Here is a tiny trained network, its code and every weight. The questions are about switching its units off for an input and a class, where a switched-off unit gives its printed mean instead of its output.

import numpy as np


def w(rows, s, z=0):
    codes = np.array(rows[::2]) - 128.0
    scale = np.full(codes.shape[1], s)
    scale[-1] = z or s
    return codes * scale


def f(y):
    return np.maximum(y, 0)


def log_softmax(a):
    a = a - a.max(-1, keepdims=True)
    return a - np.log(np.exp(a).sum(-1, keepdims=True))


def net(x, mask):
    res = np.array(x, float).reshape(1, 8) / 4 @ E
    y = f(res @ A[0][:, :-1].T + A[0][:, -1])
    res = res + np.where(mask, y, B[0][:, -1]) @ B[0][:, :-1]
    return log_softmax(res[-1] @ U[:, :-1].T + U[:, -1])


A, B = {}, {}
E = w([
[207,227,144,173,12,154],'x0',
[129,117,100,142,125,140],'x1',
[123,154,194,91,132,106],'x2',
[62,223,25,88,123,28],'x3',
[128,137,147,117,132,122],'x4',
[122,116,114,145,117,127],'x5',
[194,45,98,13,37,81],'x6',
[23,134,145,60,36,253],'x7',
],0.0066)
A[0] = w([
[84,119,169,226,175,166,72],'N1',
[196,100,135,132,195,93,63],'N2',
[90,243,140,199,184,169,110],'N3',
[87,170,154,160,191,192,135],'N4',
[78,53,126,64,196,95,81],'N5',
[164,34,212,165,122,186,49],'N6',
[182,40,68,89,83,161,125],'N7',
[190,104,158,72,96,134,166],'N8',
[94,75,142,125,64,203,166],'N9',
[208,62,164,190,163,93,162],'N10',
[206,82,76,147,140,58,133],'N11',
[180,130,223,126,144,146,99],'N12',
[198,182,138,183,6,143,120],'N13',
[107,183,154,115,116,78,251],'N14',
[140,105,126,108,105,109,13],'N15',
[166,58,113,48,63,101,121],'N16',
[93,68,144,120,159,122,108],'N17',
[175,2,223,133,125,186,130],'N18',
[48,152,99,88,81,61,143],'N19',
[154,63,87,101,116,99,152],'N20',
[38,79,176,96,93,194,144],'N21',
[164,139,149,57,98,82,184],'N22',
[30,51,97,130,125,106,57],'N23',
[200,179,146,133,56,137,106],'N24',
[164,179,129,122,70,131,35],'N25',
[168,127,193,201,186,45,56],'N26',
[115,183,132,58,140,53,143],'N27',
[92,47,150,105,190,125,68],'N28',
[79,72,134,94,150,106,116],'N29',
[136,96,120,108,92,98,1],'N30',
],0.0092,0.0058)
B[0] = w([
[89,58,179,155,98,77,196],'N1',
[162,182,166,65,83,124,173],'N2',
[128,32,169,163,65,58,227],'N3',
[161,44,170,163,85,44,207],'N4',
[229,139,148,164,184,225,193],'N5',
[14,195,12,195,160,115,211],'N6',
[93,78,181,180,96,72,213],'N7',
[139,51,176,152,99,66,205],'N8',
[147,171,108,25,66,75,239],'N9',
[157,158,82,33,66,82,220],'N10',
[115,198,136,68,63,117,204],'N11',
[72,117,42,152,172,113,183],'N12',
[215,149,107,132,212,212,235],'N13',
[130,62,53,119,177,112,219],'N14',
[123,30,227,250,1,34,132],'N15',
[99,92,189,224,85,60,223],'N16',
[209,116,174,157,178,169,167],'N17',
[33,160,12,163,172,128,254],'N18',
[68,164,49,147,103,149,210],'N19',
[109,94,163,173,138,113,191],'N20',
[207,185,135,29,45,86,238],'N21',
[93,58,146,158,168,84,205],'N22',
[162,180,124,127,159,181,169],'N23',
[204,103,172,130,204,205,198],'N24',
[191,174,165,162,180,164,159],'N25',
[153,182,150,73,48,99,192],'N26',
[67,149,80,134,141,108,193],'N27',
[209,163,154,140,160,215,177],'N28',
[180,132,167,158,185,187,175],'N29',
[107,133,212,234,78,36,136],'N30',
],0.0075,0.0086)
U = w([
[90,7,234,216,90,48,13],'0',
[27,185,14,197,167,89,78],'1',
[171,197,163,2,15,79,3],'2',
[230,109,185,182,227,204,30],'3',
[114,71,118,115,130,87,254],'4',
],0.0081,0.0072)

Each question gives the input, the list of numbers given to net, and the class t.
The units are the neurons (one row each of A and B). Each row of codes is followed by its name. A weight is (code - 128) times the scale printed after its matrix; where a second scale follows, it is the last column's (A, B and U).
mask holds one flag per neuron, in row order. A switched-off neuron (its flag False) gives its mean, the last column of its row in B, instead of its output. The means were averaged over made-up inputs and are rounded, as every weight is.
A unit's drop is (log p(t) with every unit on - log p(t) with that unit switched off) / (log p(t) with every unit on - log p(t) with every unit switched off).
The circuit of an input: a set's keep is (log p(t) with only the set's units on - log p(t) with every unit switched off) / (log p(t) with every unit on - log p(t) with every unit switched off). Starting from the 12 units with the biggest drops (on a tie, the unit counted first), units are removed one at a time, each time the one whose removal leaves the highest keep (on an exact tie, the one counted first), for as long as the keep stays at least 0.8.
units of the circuit, in order: the units of the circuit, biggest drop first
most important unit: the unit with the biggest drop
top k neurons: the k neurons with the biggest drops, biggest first
drop when u is switched off: that unit's drop, to one decimal
input [8,-4,0,2,-6,8,8,6], class 0: top 2 neurons : (N16; N7)
input [6,7,-5,-5,6,-7,3,-3], class 3: units of the circuit, in order : (N13)
input [8,7,-6,7,3,-5,6,-1], class 3: units of the circuit, in order : (N13; N24)
input [-4,-3,8,7,1,8,-6,5], class 4: top 3 neurons : (N18; N6; N3)
input [-8,4,0,-6,7,-8,3,-7], class 3: top 3 neurons : (N5; N28; N17)
input [8,-5,-5,-1,-2,-4,-6,-6], class 3: top 4 neurons : (N13; N24; N9; N21)
input [5,-6,1,-6,-3,8,-1,1], class 1: units of the circuit, in order : (N6; N18)
input [4,-5,1,5,-6,-2,6,-4], class 0: units of the circuit, in order : (N16; N22)
input [1,0,6,-8,-3,-4,7,-2], class 1: top 2 neurons : (N18; N6)
input [4,1,-1,8,-4,-8,7,3], class 1: top 3 neurons : (N19; N27; N3)
input [-3,1,-7,-4,4,-8,7,6], class 0: top 3 neurons : (N16; N7; N8)
input [-8,4,-4,-3,-4,6,-7,1], class 3: top 2 neurons : (N28; N5)
input [7,-6,-1,-6,-5,0,5,4], class 3: top 3 neurons : (N13; N24; N25)
input [0,1,-4,-6,-8,4,3,-7], class 2: top 2 neurons : (N10; N11)
input [0,4,0,-5,4,-6,2,-7], class 2: units of the circuit, in order : (N10)
input [-7,5,-2,5,3,2,5,8], class 2: top 3 neurons : (N21; N9; N18)
input [0,1,-2,3,-5,6,-8,8], class 0: top 4 neurons : (N3; N4; N1; N10)
input [-1,-3,2,-5,6,6,1,3], class 1: units of the circuit, in order : (N18; N6)
input [7,-8,4,-2,2,-8,7,-7], class 0: top 4 neurons : (N22; N8; N16; N21)
input [-2,4,-5,-6,-4,-4,8,-3], class 0: most important unit : N7
input [-7,1,4,-3,0,0,-6,-4], class 3: top 2 neurons : (N28; N5)
input [1,0,-3,-5,-8,7,-2,3], class 1: drop when N6 is switched off : 0.5
input [-1,-3,8,0,7,3,-8,-6], class 0: drop when N13 is switched off : 0.0
input [-5,-8,4,7,5,-4,5,-4], class 1: drop when N21 is switched off : 0.1
input [-8,-8,7,5,-4,-2,3,-1], class 3: drop when N5 is switched off : 0.3
